Here is a tiny trained network, its code and every weight. The questions are about switching its units off for an input and a target symbol, where a switched-off unit gives its printed mean instead of its output.

import numpy as np


def w(rows, s, z=0):
    codes = np.array(rows[::2]) - 128.0
    scale = np.full(codes.shape[1], s)
    scale[-1] = z or s
    return codes * scale


def f(y):
    return np.maximum(y, 0)


def softmax(a):
    e = np.exp(a - a.max(-1, keepdims=True))
    return e / e.sum(-1, keepdims=True)


def log_softmax(a):
    a = a - a.max(-1, keepdims=True)
    return a - np.log(np.exp(a).sum(-1, keepdims=True))


def net(x, mask):
    ids = ['ΔΣαεζηθμπτφω'.index(c) for c in x.split()]
    T = len(ids)
    res = E[ids] + P[:T]
    u = 0
    for l in range(2):
        r = res
        for j in range(2):
            rows = slice(3 * j, 3 * j + 3)
            q, k, v = (r @ M[l][rows].T for M in (Q, K, V))
            z = softmax(np.where(np.tri(T) > 0, q @ k.T / 3**0.5, -1e9)) @ v
            o = O[l][rows]
            res = res + np.where(mask[u + j], z, o[:, -1]) @ o[:, :-1]
        u += 2
        y = f(res @ A[l][:, :-1].T + A[l][:, -1])
        res = res + np.where(mask[u : u + 8], y, B[l][:, -1]) @ B[l][:, :-1]
        u += 8
    return log_softmax(res[-1] @ U[:, :-1].T + U[:, -1])


Q, K, V, O, A, B = {}, {}, {}, {}, {}, {}
E = w([
[165,121,97,71],'Δ',
[171,112,55,145],'Σ',
[57,141,103,79],'α',
[146,155,205,112],'ε',
[153,181,159,174],'ζ',
[136,158,169,65],'η',
[121,215,91,145],'θ',
[77,133,165,161],'μ',
[94,178,66,145],'π',
[95,166,93,57],'τ',
[154,183,164,92],'φ',
[76,6,95,101],'ω',
],0.02)
P = w([
[221,38,60,209],'0',
[193,61,76,187],'1',
[155,83,97,159],'2',
[126,103,117,141],'3',
[101,124,135,125],'4',
[78,141,146,109],'5',
[53,162,166,94],'6',
[42,181,178,80],'7',
[22,195,195,67],'8',
[10,212,205,62],'9',
[4,231,218,48],'10',
],0.0036)
Q[0] = w([
[118,201,172,129],'L0H1',
[128,124,138,156],'L0H1',
[156,128,141,83],'L0H1',
[130,180,166,83],'L0H2',
[172,93,109,18],'L0H2',
[3,141,51,127],'L0H2',
],0.036)
K[0] = w([
[119,208,169,89],'L0H1',
[133,140,123,160],'L0H1',
[171,94,108,85],'L0H1',
[92,140,160,66],'L0H2',
[181,96,86,5],'L0H2',
[37,61,23,159],'L0H2',
],0.033)
V[0] = w([
[153,138,138,192],'L0H1',
[204,141,159,66],'L0H1',
[64,54,121,106],'L0H1',
[210,16,79,191],'L0H2',
[244,2,69,193],'L0H2',
[163,85,105,153],'L0H2',
],0.0041)
O[0] = w([
[151,158,170,210,110],'L0H1',
[212,127,131,55,196],'L0H1',
[4,103,122,84,71],'L0H1',
[109,220,186,42,20],'L0H2',
[97,228,214,27,1],'L0H2',
[115,161,155,87,84],'L0H2',
],0.0039,0.0027)
A[0] = w([
[92,132,233,119,113],'L0N1',
[149,20,60,214,53],'L0N2',
[130,136,61,83,118],'L0N3',
[120,56,103,72,115],'L0N4',
[191,161,183,87,124],'L0N5',
[211,10,38,161,112],'L0N6',
[90,95,139,180,75],'L0N7',
[166,201,133,104,3],'L0N8',
],0.014,0.0055)
B[0] = w([
[189,77,80,78,201],'L0N1',
[112,11,4,123,148],'L0N2',
[171,160,81,85,207],'L0N3',
[61,162,213,129,205],'L0N4',
[80,131,229,157,253],'L0N5',
[166,69,11,24,153],'L0N6',
[160,119,140,49,150],'L0N7',
[50,127,104,219,165],'L0N8',
],0.018,0.0055)
Q[1] = w([
[71,165,174,203],'L1H1',
[241,134,63,214],'L1H1',
[142,57,212,97],'L1H1',
[253,155,191,131],'L1H2',
[152,219,146,190],'L1H2',
[218,102,71,217],'L1H2',
],0.025)
K[1] = w([
[43,141,153,188],'L1H1',
[229,109,86,228],'L1H1',
[140,50,202,126],'L1H1',
[252,145,186,151],'L1H2',
[138,185,133,191],'L1H2',
[207,131,67,173],'L1H2',
],0.027)
V[1] = w([
[183,33,168,147],'L1H1',
[185,216,195,222],'L1H1',
[127,98,120,111],'L1H1',
[3,125,146,123],'L1H2',
[141,227,164,36],'L1H2',
[120,168,150,78],'L1H2',
],0.0053)
O[1] = w([
[121,66,128,90,102],'L1H1',
[171,166,3,52,62],'L1H1',
[114,107,158,142,136],'L1H1',
[125,123,83,70,255],'L1H2',
[188,137,66,162,184],'L1H2',
[157,139,96,130,176],'L1H2',
],0.0054,0.0049)
A[1] = w([
[165,105,133,250,42],'L1N1',
[163,71,56,97,47],'L1N2',
[159,63,214,107,1],'L1N3',
[166,39,139,44,40],'L1N4',
[53,116,117,133,123],'L1N5',
[83,97,85,144,127],'L1N6',
[162,62,67,27,49],'L1N7',
[137,74,183,218,103],'L1N8',
],0.015,0.0062)
B[1] = w([
[144,200,99,4,158],'L1N1',
[201,128,86,204,165],'L1N2',
[17,164,76,173,250],'L1N3',
[239,144,143,127,237],'L1N4',
[200,85,124,141,185],'L1N5',
[83,117,136,179,166],'L1N6',
[42,113,153,44,214],'L1N7',
[209,60,144,154,199],'L1N8',
],0.024,0.011)
U = w([
[105,98,168,100,124],'Δ',
[135,87,34,95,54],'Σ',
[78,43,132,118,185],'α',
[137,154,134,201,138],'ε',
[165,170,132,136,222],'ζ',
[46,143,145,158,201],'η',
[104,162,8,136,1],'θ',
[153,74,113,145,105],'μ',
[91,89,26,142,120],'π',
[65,104,58,97,142],'τ',
[135,107,250,171,188],'φ',
[76,77,143,167,51],'ω',
],0.011,0.0062)

Each question gives the input, a string of symbols that net reads in full, and the target symbol t.
The units are the heads (3 rows each of Q, K, V and O) and the neurons (one row each of A and B). Each row of codes is followed by its name. A weight is (code - 128) times the scale printed after its matrix; where a second scale follows, it is the last column's (O, A, B and U).
mask holds one flag per unit, layer by layer, with each layer's heads first. A switched-off unit (its flag False) gives its mean, the last column of its rows in O or B, instead of its output. The means were averaged over made-up inputs and are rounded, as every weight is.
A unit's drop is (log p(t) with every unit on - log p(t) with that unit switched off) / (log p(t) with every unit on - log p(t) with every unit switched off).
The circuit of an input: a set's keep is (log p(t) with only the set's units on - log p(t) with every unit switched off) / (log p(t) with every unit on - log p(t) with every unit switched off). Starting from the 12 units with the biggest drops (on a tie, the unit counted first), units are removed one at a time, each time the one whose removal leaves the highest keep (on an exact tie, the one counted first), for as long as the keep stays at least 0.8.
circuit, biggest first: the units of the circuit, biggest drop first
k most important neurons: the k neurons with the biggest drops, biggest first
top k neurons in layer l: the k neurons of layer l with the biggest drops, biggest first
which heads matter: for each layer, one digit per head in row order, 1 if its drop is at least 0.15 and else 0, layers parted by /
input τ ω μ ζ θ α α τ τ ε α, target Δ: circuit, biggest first : [L0H2; L0N1; L1N7; L1N4]
input θ π ω Σ η η Δ, target η: 2 most important neurons : [L0N6; L0N2]
input ω ε θ θ ζ α ε θ φ θ, target ε: which heads matter : 01 / 10
input ε τ τ Σ ε θ ω π, target θ: which heads matter : 11 / 11
input ζ η η ω ζ π, target θ: top 3 neurons in layer 0 : [L0N4; L0N3; L0N5]
input ζ μ η ε τ, target τ: 3 most important neurons : [L1N7; L0N3; L1N4]
input θ η ζ ζ ζ ε π, target π: circuit, biggest first : [L0H2; L1N2; L0N2; L1N6]
input φ θ η ω φ, target μ: which heads matter : 01 / 10
input ε Σ Σ μ, target μ: 4 most important neurons : [L1N4; L1N2; L0N2; L1N8]
input ζ ζ Δ, target Δ: top 3 neurons in layer 0 : [L0N6; L0N3; L0N4]
input θ ω ε ζ ζ ζ Σ μ ε, target π: which heads matter : 11 / 10
input α ω ζ μ φ ζ τ, target φ: top neuron in layer 1 : [L1N3]
input η ζ α ε η π ζ α η Δ, target Δ: 3 most important neurons : [L1N3; L0N6; L1N7]
input ω φ μ ζ π μ η, target ω: 4 most important neurons : [L1N3; L0N4; L1N8; L0N6]
input ε θ η, target η: circuit, biggest first : [L0N5; L1N3]
input ε ζ ε ζ ζ τ Σ, target Σ: circuit, biggest first : [L1N2; L1N7; L0N6; L1N4]
input ω ε α, target Δ: circuit, biggest first : [L0H2; L0N1; L1N7; L1N3]
input ζ μ φ Σ π τ τ Σ ζ μ η, target η: which heads matter : 10 / 00
input ω θ ε, target π: 4 most important neurons : [L1N3; L1N8; L1N1; L0N4]
input ω ζ ζ ζ π ζ η, target ω: 4 most important neurons : [L1N3; L1N8; L0N4; L0N6]
input θ π η ε, target ε: top 4 neurons in layer 0 : [L0N1; L0N5; L0N3; L0N6]
input ε η π ζ θ Σ θ η ω ζ Σ, target τ: top 4 neurons in layer 1 : [L1N4; L1N8; L1N7; L1N5]
input η α ε, target ε: top 4 neurons in layer 1 : [L1N3; L1N4; L1N7; L1N8]
input ω α α ε ε τ ζ η μ, target Σ: 3 most important neurons : [L0N4; L1N4; L1N7]
input μ ε τ η ε η π τ ζ Σ, target Σ: 4 most important neurons : [L1N2; L0N6; L1N3; L1N7]
input η ζ ε ω ζ ζ μ, target Σ: top 2 neurons in layer 0 : [L0N4; L0N5]
input ζ Σ Δ ζ η α ζ Δ ε π, target π: 4 most important neurons : [L1N2; L0N2; L1N4; L1N6]
